Below is a small trained network, with its code and all its weights. Each question gives an input and a class and asks what happens when units are switched off, that is, made to give their printed mean instead of their output.

import numpy as np


def w(rows, s, z=0):
    codes = np.array(rows[::2]) - 128.0
    scale = np.full(codes.shape[1], s)
    scale[-1] = z or s
    return codes * scale


def f(y):
    return y / 2 * (1 + np.tanh(0.7978845608 * (y + 0.044715 * y**3)))


def log_softmax(a):
    a = a - a.max(-1, keepdims=True)
    return a - np.log(np.exp(a).sum(-1, keepdims=True))


def net(x, mask):
    res = np.array(x, float).reshape(1, 7) / 4 @ E
    y = f(res @ A[0][:, :-1].T + A[0][:, -1])
    res = res + np.where(mask, y, B[0][:, -1]) @ B[0][:, :-1]
    return log_softmax(res[-1] @ U[:, :-1].T + U[:, -1])


A, B = {}, {}
E = w([
[186,62,221,228,25,164,201],'x0',
[133,126,138,111,128,145,132],'x1',
[41,37,139,67,37,106,76],'x2',
[130,130,124,131,127,126,126],'x3',
[187,109,206,98,147,39,36],'x4',
[156,90,32,25,63,1,206],'x5',
[130,132,129,123,124,132,126],'x6',
],0.0072)
A[0] = w([
[161,98,169,146,129,120,183,46],'n1',
[173,126,164,137,87,126,193,154],'n2',
[191,75,163,113,159,34,88,50],'n3',
[246,169,145,125,206,93,185,55],'n4',
[61,57,105,145,64,85,88,27],'n5',
[149,194,209,180,80,166,94,80],'n6',
[198,146,87,122,73,75,173,72],'n7',
[142,174,24,108,209,86,101,144],'n8',
[156,166,123,92,48,93,179,66],'n9',
[178,171,116,160,161,102,153,27],'n10',
[47,77,147,79,100,122,112,4],'n11',
[195,204,155,90,142,128,179,150],'n12',
[140,80,165,156,72,94,217,33],'n13',
[234,190,200,95,142,102,74,199],'n14',
[98,145,38,142,121,158,214,82],'n15',
[170,129,165,179,63,141,125,146],'n16',
[43,141,139,44,204,140,100,8],'n17',
[149,118,86,49,113,90,174,77],'n18',
[85,77,138,83,45,95,2,212],'n19',
],0.0088,0.0046)
B[0] = w([
[143,131,161,24,156,84,86,143],'n1',
[152,71,141,64,128,60,144,178],'n2',
[48,240,171,78,45,186,236,181],'n3',
[142,64,56,169,44,215,91,182],'n4',
[181,64,91,151,63,207,122,173],'n5',
[101,119,180,114,172,83,80,188],'n6',
[40,120,197,246,196,166,26,181],'n7',
[165,76,163,83,132,55,127,239],'n8',
[103,146,195,163,178,126,42,169],'n9',
[205,63,84,106,2,228,67,143],'n10',
[218,65,18,148,124,191,109,161],'n11',
[180,43,15,170,61,138,51,172],'n12',
[180,167,171,57,179,76,151,178],'n13',
[64,198,108,157,92,150,244,210],'n14',
[44,207,89,89,61,151,186,200],'n15',
[111,113,109,48,118,74,135,183],'n16',
[143,100,199,49,104,46,87,181],'n17',
[39,173,230,211,182,141,12,198],'n18',
[139,118,41,200,134,159,151,254],'n19',
],0.0077,0.0092)
U = w([
[206,85,39,177,82,222,97,47],'0',
[92,186,206,214,206,201,20,64],'1',
[36,254,94,94,57,202,233,15],'2',
[210,117,126,24,143,46,100,2],'3',
[127,149,79,181,146,128,162,238],'4',
],0.0095,0.0086)

Each question gives the input, the list of numbers given to net, and the class t.
The units are the neurons (one row each of A and B). Each row of codes is followed by its name. A weight is (code - 128) times the scale printed after its matrix; where a second scale follows, it is the last column's (A, B and U).
mask holds one flag per neuron, in row order. A switched-off neuron (its flag False) gives its mean, the last column of its row in B, instead of its output. The means were averaged over made-up inputs and are rounded, as every weight is.
A unit's drop is (log p(t) with every unit on - log p(t) with that unit switched off) / (log p(t) with every unit on - log p(t) with every unit switched off).
The circuit of an input: a set's keep is (log p(t) with only the set's units on - log p(t) with every unit switched off) / (log p(t) with every unit on - log p(t) with every unit switched off). Starting from the 12 units with the biggest drops (on a tie, the unit counted first), units are removed one at a time, each time the one whose removal leaves the highest keep (on an exact tie, the one counted first), for as long as the keep stays at least 0.8.
units of the circuit, in order: the units of the circuit, biggest drop first
unit that matters most: the unit with the biggest drop
k most important neurons: the k neurons with the biggest drops, biggest first
drop when u is switched off: that unit's drop, to one decimal
input [1,0,-7,8,8,4,-4], class 2: unit that matters most	n3
input [-7,-6,4,-2,0,-4,-3], class 3: units of the circuit, in order	(n17, n18)
input [-2,-7,1,1,-7,-6,-1], class 2: units of the circuit, in order	(n18, n15)
input [5,7,-5,-1,8,5,8], class 2: 2 most important neurons	(n3, n14)
input [-3,-3,-4,-4,2,6,-7], class 1: units of the circuit, in order	(n18, n7)
input [-8,0,-8,-5,-1,2,1], class 0: 2 most important neurons	(n4, n12)
input [8,-1,2,-7,8,8,-2], class 1: 3 most important neurons	(n7, n9, n18)
input [-5,-3,4,4,4,-4,6], class 3: 2 most important neurons	(n17, n18)
input [-2,6,7,-7,-5,6,3], class 0: 3 most important neurons	(n11, n5, n19)
input [-1,1,5,-4,-5,6,3], class 1: units of the circuit, in order	(n18, n9)
input [-4,-7,-4,2,8,-4,8], class 2: 2 most important neurons	(n14, n3)
input [5,4,-6,-7,-5,0,-6], class 0: 4 most important neurons	(n12, n14, n4, n3)
input [-5,-1,-1,5,8,6,1], class 2: 2 most important neurons	(n3, n14)
input [-6,-7,-5,-1,-3,-5,7], class 4: units of the circuit, in order	(n18)
input [0,-2,-5,-8,7,8,-8], class 1: 2 most important neurons	(n7, n18)
input [-8,-8,5,-1,-3,0,-1], class 3: 2 most important neurons	(n17, n8)
input [-8,3,8,-2,7,1,-7], class 0: 2 most important neurons	(n19, n11)
input [8,0,5,-7,4,4,5], class 3: 2 most important neurons	(n13, n2)
input [-1,-2,-1,-6,5,6,-6], class 1: 3 most important neurons	(n18, n7, n15)
input [2,1,8,-1,7,-6,8], class 0: unit that matters most	n19
input [0,-2,0,-3,6,7,-4], class 1: drop when n9 is switched off	0.1
input [1,-5,0,1,7,4,-7], class 2: drop when n3 is switched off	0.5
input [-6,-2,-5,7,3,7,-3], class 1: drop when n18 is switched off	0.6
